Below are the code and all the weights of a small trained network. Each question names an input and a class and asks about switching units off, where a switched-off unit gives its printed mean instead of its output.

import numpy as np


def w(rows, s, z=0):
    codes = np.array(rows[::2]) - 128.0
    scale = np.full(codes.shape[1], s)
    scale[-1] = z or s
    return codes * scale


def norm(h):
    return h / np.sqrt((h * h).mean(-1, keepdims=True) + 1e-5)


def f(y):
    return np.maximum(y, 0)


def log_softmax(a):
    a = a - a.max(-1, keepdims=True)
    return a - np.log(np.exp(a).sum(-1, keepdims=True))


def net(x, mask):
    res = np.array(x, float).reshape(1, 4) / 4 @ E
    u = 0
    for l in range(3):
        y = f(norm(res) @ A[l][:, :-1].T + A[l][:, -1])
        res = res + np.where(mask[u : u + 12], y, B[l][:, -1]) @ B[l][:, :-1]
        u += 12
    return log_softmax(norm(res)[-1] @ U[:, :-1].T + U[:, -1])


A, B = {}, {}
E = w([
[128,129,128,128,127],'x0',
[254,187,111,32,182],'x1',
[68,149,67,139,253],'x2',
[126,143,23,118,80],'x3',
],0.0089)
A[0] = w([
[14,121,123,172,121,122],'L0N0',
[122,119,179,148,17,115],'L0N1',
[218,123,168,106,33,99],'L0N2',
[101,137,160,154,102,20],'L0N3',
[160,132,96,113,177,39],'L0N4',
[83,113,98,142,56,62],'L0N5',
[170,129,141,112,75,30],'L0N6',
[127,131,91,122,105,171],'L0N7',
[136,124,3,124,61,253],'L0N8',
[149,123,141,102,89,36],'L0N9',
[104,111,152,144,22,77],'L0N10',
[107,102,191,139,65,10],'L0N11',
],0.022,0.0031)
B[0] = w([
[76,23,177,130,122,223],'L0N0',
[226,212,99,119,168,229],'L0N1',
[62,21,174,146,113,251],'L0N2',
[201,106,117,67,103,157],'L0N3',
[189,160,129,108,150,184],'L0N4',
[94,208,156,228,105,195],'L0N5',
[43,109,144,131,132,183],'L0N6',
[132,133,92,148,109,166],'L0N7',
[88,179,8,170,68,248],'L0N8',
[95,88,136,135,136,165],'L0N9',
[148,253,141,186,140,219],'L0N10',
[221,127,140,13,47,190],'L0N11',
],0.03,0.015)
A[1] = w([
[110,162,2,71,148,57],'L1N0',
[88,71,202,115,144,65],'L1N1',
[94,41,190,166,137,53],'L1N2',
[54,53,91,156,90,7],'L1N3',
[127,130,127,127,144,74],'L1N4',
[85,72,190,106,116,35],'L1N5',
[160,160,44,144,97,89],'L1N6',
[164,148,137,97,251,88],'L1N7',
[7,67,84,215,81,31],'L1N8',
[141,139,129,113,192,95],'L1N9',
[137,145,131,117,185,59],'L1N10',
[145,132,110,136,120,5],'L1N11',
],0.023,0.0027)
B[1] = w([
[136,29,197,194,185,176],'L1N0',
[98,124,112,193,177,183],'L1N1',
[89,127,106,206,177,198],'L1N2',
[159,136,101,34,87,208],'L1N3',
[135,132,127,124,127,130],'L1N4',
[106,106,136,190,175,180],'L1N5',
[29,106,130,152,188,191],'L1N6',
[115,191,125,147,69,164],'L1N7',
[214,129,146,3,79,254],'L1N8',
[136,149,115,148,98,145],'L1N9',
[104,158,108,128,112,142],'L1N10',
[106,133,127,130,142,136],'L1N11',
],0.042,0.023)
A[2] = w([
[92,143,152,102,157,93],'L2N0',
[234,174,166,83,218,83],'L2N1',
[121,125,122,79,112,3],'L2N2',
[175,155,147,4,115,114],'L2N3',
[126,94,105,170,166,86],'L2N4',
[91,92,178,154,171,90],'L2N5',
[148,148,248,120,130,130],'L2N6',
[80,178,106,145,105,46],'L2N7',
[180,125,118,35,115,109],'L2N8',
[73,80,205,160,202,98],'L2N9',
[121,110,133,146,157,81],'L2N10',
[121,133,123,115,142,84],'L2N11',
],0.025,0.005)
B[2] = w([
[188,89,141,165,137,135],'L2N0',
[127,42,80,2,137,179],'L2N1',
[101,118,190,67,131,159],'L2N2',
[148,17,89,110,33,252],'L2N3',
[73,115,242,42,214,191],'L2N4',
[168,81,101,200,174,203],'L2N5',
[38,19,89,104,85,170],'L2N6',
[238,198,188,107,211,191],'L2N7',
[151,123,153,56,79,230],'L2N8',
[72,101,62,197,203,241],'L2N9',
[135,132,183,106,186,165],'L2N10',
[92,109,133,147,101,128],'L2N11',
],0.028,0.015)
U = w([
[136,83,118,46,73,253],'0',
[80,77,127,165,220,132],'1',
[139,250,130,162,107,11],'2',
],0.017,0.0012)

Each question gives the input, the list of numbers given to net, and the class t.
The units are the neurons (one row each of A and B). Each row of codes is followed by its name. A weight is (code - 128) times the scale printed after its matrix; where a second scale follows, it is the last column's (A, B and U).
mask holds one flag per neuron, layer by layer. A switched-off neuron (its flag False) gives its mean, the last column of its row in B, instead of its output. The means were averaged over made-up inputs and are rounded, as every weight is.
A unit's drop is (log p(t) with every unit on - log p(t) with that unit switched off) / (log p(t) with every unit on - log p(t) with every unit switched off).
unit that matters most: the unit with the biggest drop
top k neurons: the k neurons with the biggest drops, biggest first
k most important neurons of layer l: the k neurons of layer l with the biggest drops, biggest first
drop when u is switched off: that unit's drop, to one decimal
input [2,2,-6,-5], class 1: unit that matters most : L0N2
input [-5,8,5,-3], class 2: top 4 neurons : [L1N7 L0N8 L1N8 L0N11]
input [5,-4,3,-2], class 1: top 2 neurons : [L0N8 L1N2]
input [-4,-8,-6,2], class 2: top 2 neurons : [L1N8 L0N5]
input [4,-7,0,6], class 2: top 4 neurons : [L0N10 L0N2 L0N5 L0N1]
input [3,2,6,-4], class 2: top 4 neurons : [L0N8 L0N2 L1N8 L0N0]
input [-6,4,7,-4], class 2: top 3 neurons : [L0N8 L1N7 L1N8]
input [-5,1,6,5], class 1: top 2 neurons : [L0N2 L1N0]
input [6,6,1,6], class 1: top 4 neurons : [L1N0 L0N0 L0N2 L0N4]
input [-5,3,6,-7], class 2: 3 most important neurons of layer 0 : [L0N8 L0N2 L0N0]
input [8,8,0,-5], class 1: top 2 neurons : [L0N1 L0N8]
input [8,-8,-7,2], class 2: top 2 neurons : [L1N8 L0N5]
input [7,-8,2,-6], class 1: 2 most important neurons of layer 0 : [L0N8 L0N0]
input [-8,-2,1,0], class 1: most important neuron of layer 1 : [L1N2]
input [-4,5,7,0], class 2: 2 most important neurons of layer 1 : [L1N7 L1N8]
input [3,6,-5,-7], class 1: drop when L0N8 is switched off : 2.3
input [5,-7,-8,2], class 2: drop when L0N5 is switched off : 0.3
input [1,-4,-4,2], class 2: drop when L0N0 is switched off : 0.0
